Below is a small trained network, with its code and all its weights. Each question gives an input and a target symbol and asks what happens when units are switched off, that is, made to give their printed mean instead of their output.

import numpy as np


def w(rows, s, z=0):
    codes = np.array(rows[::2]) - 128.0
    scale = np.full(codes.shape[1], s)
    scale[-1] = z or s
    return codes * scale


def f(y):
    return y / 2 * (1 + np.tanh(0.7978845608 * (y + 0.044715 * y**3)))


def softmax(a):
    e = np.exp(a - a.max(-1, keepdims=True))
    return e / e.sum(-1, keepdims=True)


def log_softmax(a):
    a = a - a.max(-1, keepdims=True)
    return a - np.log(np.exp(a).sum(-1, keepdims=True))


def net(x, mask):
    ids = ['γεηλμφ'.index(c) for c in x.split()]
    T = len(ids)
    res = E[ids] + P[:T]
    r = res
    for j in range(3):
        rows = slice(2 * j, 2 * j + 2)
        q, k, v = (r @ M[0][rows].T for M in (Q, K, V))
        z = softmax(np.where(np.tri(T) > 0, q @ k.T / 2**0.5, -1e9)) @ v
        o = O[0][rows]
        res = res + np.where(mask[j], z, o[:, -1]) @ o[:, :-1]
    y = f(res @ A[0][:, :-1].T + A[0][:, -1])
    res = res + np.where(mask[3:11], y, B[0][:, -1]) @ B[0][:, :-1]
    return log_softmax(res[-1] @ U[:, :-1].T + U[:, -1])


Q, K, V, O, A, B = {}, {}, {}, {}, {}, {}
E = w([
[184,151,73,96,192,205],'γ',
[107,173,104,119,222,29],'ε',
[224,212,89,183,140,72],'η',
[107,171,128,223,122,141],'λ',
[185,77,140,192,157,101],'μ',
[116,190,5,119,102,127],'φ',
],0.015)
P = w([
[98,127,103,249,226,184],'0',
[158,133,128,101,148,95],'1',
[156,137,121,117,120,102],'2',
[148,141,118,122,115,111],'3',
[149,143,118,132,108,108],'4',
[145,139,119,140,113,99],'5',
[143,131,116,141,108,106],'6',
[140,135,113,144,115,106],'7',
[144,138,116,142,110,104],'8',
[145,132,112,147,116,107],'9',
[143,127,113,149,117,108],'10',
[139,128,116,152,117,112],'11',
],0.011)
Q[0] = w([
[126,144,7,164,133,182],'H0',
[31,69,180,55,52,223],'H0',
[182,133,100,175,176,118],'H1',
[176,170,83,200,138,121],'H1',
[73,116,163,87,96,153],'H2',
[72,111,171,85,88,177],'H2',
],0.014)
K[0] = w([
[92,167,19,181,139,230],'H0',
[175,108,248,164,204,158],'H0',
[93,143,97,200,192,162],'H1',
[130,121,126,177,183,147],'H1',
[143,119,134,83,77,105],'H2',
[170,131,140,53,70,111],'H2',
],0.014)
V[0] = w([
[203,121,180,181,95,92],'H0',
[108,110,136,36,129,1],'H0',
[27,74,126,125,152,210],'H1',
[89,111,151,196,100,123],'H1',
[50,215,87,131,101,126],'H2',
[173,139,120,133,70,209],'H2',
],0.0094)
O[0] = w([
[174,108,139,204,127,96,22],'H0',
[165,53,89,61,171,12,50],'H0',
[203,141,149,134,39,161,124],'H1',
[141,98,232,2,97,154,166],'H1',
[70,100,163,157,72,33,254],'H2',
[169,142,203,146,181,61,109],'H2',
],0.0079,0.0066)
A[0] = w([
[131,137,99,105,52,105,184],'N0',
[106,151,100,78,137,95,165],'N1',
[162,157,63,125,108,99,151],'N2',
[59,102,116,115,121,106,255],'N3',
[150,124,87,206,211,149,66],'N4',
[158,1,140,193,148,145,111],'N5',
[97,116,161,210,118,33,63],'N6',
[193,132,174,122,130,54,225],'N7',
],0.0088,0.0032)
B[0] = w([
[138,102,102,136,72,126,254],'N0',
[95,74,104,98,149,150,224],'N1',
[139,108,38,135,129,119,244],'N2',
[41,113,189,101,120,98,228],'N3',
[254,10,140,51,110,38,163],'N4',
[79,68,191,60,17,144,140],'N5',
[123,192,189,167,119,213,225],'N6',
[150,132,186,143,176,125,239],'N7',
],0.0074,0.0054)
U = w([
[161,39,208,45,49,103,62],'γ',
[79,197,182,218,135,161,217],'ε',
[229,137,82,195,154,45,48],'η',
[90,104,72,99,71,107,6],'λ',
[166,152,135,64,219,254,161],'μ',
[79,96,129,118,252,48,206],'φ',
],0.0079,0.0023)

Each question gives the input, a string of symbols that net reads in full, and the target symbol t.
The units are the heads (2 rows each of Q, K, V and O) and the neurons (one row each of A and B). Each row of codes is followed by its name. A weight is (code - 128) times the scale printed after its matrix; where a second scale follows, it is the last column's (O, A, B and U).
mask holds one flag per unit, heads first, then neurons. A switched-off unit (its flag False) gives its mean, the last column of its rows in O or B, instead of its output. The means were averaged over made-up inputs and are rounded, as every weight is.
A unit's drop is (log p(t) with every unit on - log p(t) with that unit switched off) / (log p(t) with every unit on - log p(t) with every unit switched off).
The circuit of an input: a set's keep is (log p(t) with only the set's units on - log p(t) with every unit switched off) / (log p(t) with every unit on - log p(t) with every unit switched off). Starting from all 11 units, units are removed one at a time, each time the one whose removal leaves the highest keep (on an exact tie, the one counted first), for as long as the keep stays at least 0.8.
circuit, biggest first: the units of the circuit, biggest drop first
most important unit: the unit with the biggest drop
k most important neurons: the k neurons with the biggest drops, biggest first
heads that matter: for each layer, one digit per head in row order, 1 if its drop is at least 0.15 and else 0, layers parted by /
drop when u is switched off: that unit's drop, to one decimal
input φ η λ φ φ ε, target ε: 2 most important neurons => [N6 N4]
input γ γ ε μ φ λ, target η: circuit, biggest first => [H2 H1 H0 N3]
input η φ μ, target φ: heads that matter => 110
input γ γ φ λ γ ε, target η: circuit, biggest first => [H1 H2]
input ε ε μ η μ φ μ η μ λ λ, target λ: circuit, biggest first => [H2 H0]
input ε φ γ, target λ: circuit, biggest first => [H2 H0 N7]
input γ ε η φ μ, target η: heads that matter => 011
input φ η μ, target ε: most important unit => H0
input η φ μ η, target φ: circuit, biggest first => [H1 H0]
input ε φ ε φ φ η η η, target λ: circuit, biggest first => [H2 N7]
input φ φ φ γ, target ε: circuit, biggest first => [H0 H2]
input φ η μ γ, target ε: 3 most important neurons => [N4 N1 N2]
input ε ε η φ ε η λ, target λ: 2 most important neurons => [N6 N7]
input ε η φ φ γ η φ η η φ φ μ, target λ: circuit, biggest first => [H2]
input λ φ λ μ μ φ η φ φ φ φ λ, target γ: drop when H0 is switched off => 0.2
input μ μ λ λ φ φ μ μ η γ γ φ, target μ: drop when H2 is switched off => 1.6
input λ μ ε φ ε μ φ ε φ η, target γ: drop when N3 is switched off => -0.2
input ε ε ε μ φ λ ε γ, target λ: drop when N6 is switched off => 0.3
